Below is a small trained network, with its code and all its weights. Each question gives an input and a target symbol and asks what happens when units are switched off, that is, made to give their printed mean instead of their output.

import numpy as np


def w(rows, s, z=0):
    codes = np.array(rows[::2]) - 128.0
    scale = np.full(codes.shape[1], s)
    scale[-1] = z or s
    return codes * scale


def norm(h):
    return h / np.sqrt((h * h).mean(-1, keepdims=True) + 1e-5)


def softmax(a):
    e = np.exp(a - a.max(-1, keepdims=True))
    return e / e.sum(-1, keepdims=True)


def log_softmax(a):
    a = a - a.max(-1, keepdims=True)
    return a - np.log(np.exp(a).sum(-1, keepdims=True))


def net(x, mask):
    ids = ['ΘΛΣΦΨΩαβγδεζμξ'.index(c) for c in x.split()]
    T = len(ids)
    res = E[ids] + P[:T]
    u = 0
    for l in range(3):
        r = norm(res)
        for j in range(3):
            rows = slice(2 * j, 2 * j + 2)
            q, k, v = (r @ M[l][rows].T for M in (Q, K, V))
            z = softmax(np.where(np.tri(T) > 0, q @ k.T / 2**0.5, -1e9)) @ v
            o = O[l][rows]
            res = res + np.where(mask[u + j], z, o[:, -1]) @ o[:, :-1]
        u += 3
    return log_softmax(norm(res)[-1] @ U[:, :-1].T + U[:, -1])


Q, K, V, O = {}, {}, {}, {}
E = w([
[169,192,88],'Θ',
[99,143,124],'Λ',
[144,169,88],'Σ',
[152,253,109],'Φ',
[156,179,154],'Ψ',
[195,137,117],'Ω',
[140,172,88],'α',
[110,116,155],'β',
[206,154,142],'γ',
[99,155,167],'δ',
[163,184,83],'ε',
[125,118,113],'ζ',
[97,219,129],'μ',
[120,110,134],'ξ',
],0.0038)
P = w([
[105,75,124],'0',
[164,196,164],'1',
[153,146,198],'2',
[142,117,174],'3',
[178,103,5],'4',
[150,248,167],'5',
[113,201,181],'6',
],0.0031)
Q[0] = w([
[250,69,79],'L0H1',
[148,211,227],'L0H1',
[55,185,116],'L0H2',
[129,251,223],'L0H2',
[240,182,253],'L0H3',
[244,32,227],'L0H3',
],0.0046)
K[0] = w([
[64,154,151],'L0H1',
[145,2,118],'L0H1',
[165,166,136],'L0H2',
[119,202,146],'L0H2',
[72,33,59],'L0H3',
[95,161,62],'L0H3',
],0.0059)
V[0] = w([
[82,173,159],'L0H1',
[58,220,187],'L0H1',
[87,33,135],'L0H2',
[75,66,102],'L0H2',
[133,148,255],'L0H3',
[112,165,22],'L0H3',
],0.0047)
O[0] = w([
[114,210,164,129],'L0H1',
[116,242,149,146],'L0H1',
[73,208,195,5],'L0H2',
[34,177,207,10],'L0H2',
[222,182,199,171],'L0H3',
[10,143,3,106],'L0H3',
],0.004,0.0028)
Q[1] = w([
[250,138,141],'L1H1',
[49,106,102],'L1H1',
[169,157,169],'L1H2',
[108,146,118],'L1H2',
[51,150,59],'L1H3',
[78,149,106],'L1H3',
],0.011)
K[1] = w([
[1,108,197],'L1H1',
[232,157,105],'L1H1',
[79,96,67],'L1H2',
[152,87,145],'L1H2',
[216,95,171],'L1H3',
[202,78,150],'L1H3',
],0.0073)
V[1] = w([
[1,99,187],'L1H1',
[154,218,127],'L1H1',
[189,149,201],'L1H2',
[85,158,127],'L1H2',
[237,77,140],'L1H3',
[84,84,246],'L1H3',
],0.0067)
O[1] = w([
[255,113,25,143],'L1H1',
[76,185,127,118],'L1H1',
[89,177,189,216],'L1H2',
[199,164,84,56],'L1H2',
[77,98,236,251],'L1H3',
[235,149,163,38],'L1H3',
],0.0054,0.0023)
Q[2] = w([
[184,154,191],'L2H1',
[182,138,208],'L2H1',
[110,166,162],'L2H2',
[134,122,198],'L2H2',
[105,140,114],'L2H3',
[243,3,34],'L2H3',
],0.0044)
K[2] = w([
[105,73,85],'L2H1',
[108,48,44],'L2H1',
[147,70,114],'L2H2',
[145,84,141],'L2H2',
[155,139,69],'L2H3',
[9,253,123],'L2H3',
],0.005)
V[2] = w([
[74,76,82],'L2H1',
[171,128,195],'L2H1',
[152,109,99],'L2H2',
[221,109,139],'L2H2',
[173,2,134],'L2H3',
[140,162,116],'L2H3',
],0.0076)
O[2] = w([
[69,92,121,61],'L2H1',
[164,145,166,193],'L2H1',
[119,68,101,155],'L2H2',
[192,79,127,247],'L2H2',
[120,1,200,211],'L2H3',
[153,140,91,134],'L2H3',
],0.0062,0.0012)
U = w([
[80,68,52,60],'Θ',
[214,95,123,155],'Λ',
[93,77,39,57],'Σ',
[44,193,72,138],'Φ',
[130,165,242,239],'Ψ',
[144,53,151,253],'Ω',
[85,75,56,67],'α',
[205,193,149,136],'β',
[118,35,231,141],'γ',
[143,255,235,91],'δ',
[65,68,59,42],'ε',
[173,148,57,117],'ζ',
[113,236,32,110],'μ',
[231,113,165,141],'ξ',
],0.0099,0.0032)

Each question gives the input, a string of symbols that net reads in full, and the target symbol t.
The units are the heads (2 rows each of Q, K, V and O). Each row of codes is followed by its name. A weight is (code - 128) times the scale printed after its matrix; where a second scale follows, it is the last column's (O and U).
mask holds one flag per head, layer by layer. A switched-off head (its flag False) gives its mean, the last column of its rows in O, instead of its output. The means were averaged over made-up inputs and are rounded, as every weight is.
A unit's drop is (log p(t) with every unit on - log p(t) with that unit switched off) / (log p(t) with every unit on - log p(t) with every unit switched off).
The circuit of an input: a set's keep is (log p(t) with only the set's units on - log p(t) with every unit switched off) / (log p(t) with every unit on - log p(t) with every unit switched off). Starting from all 9 units, units are removed one at a time, each time the one whose removal leaves the highest keep (on an exact tie, the one counted first), for as long as the keep stays at least 0.8.
units of the circuit, in order: the units of the circuit, biggest drop first
unit that matters most: the unit with the biggest drop
which heads matter: for each layer, one digit per head in row order, 1 if its drop is at least 0.15 and else 0, layers parted by /
drop of u: that unit's drop, to one decimal
input Ψ γ μ γ Θ, target δ: units of the circuit, in order -> L0H3; L1H1
input Φ Ω Ψ δ, target Φ: units of the circuit, in order -> L1H3; L0H3; L2H3
input Φ β γ, target Φ: units of the circuit, in order -> L1H3; L0H3; L1H1
input Ψ Ψ Ψ Ω, target Ψ: units of the circuit, in order -> L1H1
input Ψ Ω γ ξ Ψ Ψ Ω, target δ: units of the circuit, in order -> L1H1; L2H3
input Ψ ξ Ψ Ψ α, target δ: units of the circuit, in order -> L0H3; L1H1
input Ψ Φ ξ ξ Φ, target δ: which heads matter -> 001 / 000 / 000
input Ω Ψ Ω ε ε, target γ: which heads matter -> 100 / 000 / 000
input δ β ξ, target δ: units of the circuit, in order -> L0H1; L2H3
input μ Φ Φ Ω Ψ, target μ: which heads matter -> 100 / 000 / 001
input μ Λ μ β Ω β, target μ: which heads matter -> 100 / 000 / 000
input γ Ω Ψ μ Φ, target Ψ: which heads matter -> 000 / 000 / 000
input Φ ξ Φ Θ, target Φ: which heads matter -> 000 / 000 / 000
input Ω δ ξ α Θ Ω α, target γ: unit that matters most -> L0H1
input Ω Φ Ω Θ ξ Φ γ, target γ: drop of L0H2 -> 0.2
input Φ ε γ Λ, target Φ: drop of L0H1 -> 0.1
input μ Ω μ α, target μ: drop of L2H1 -> 0.0
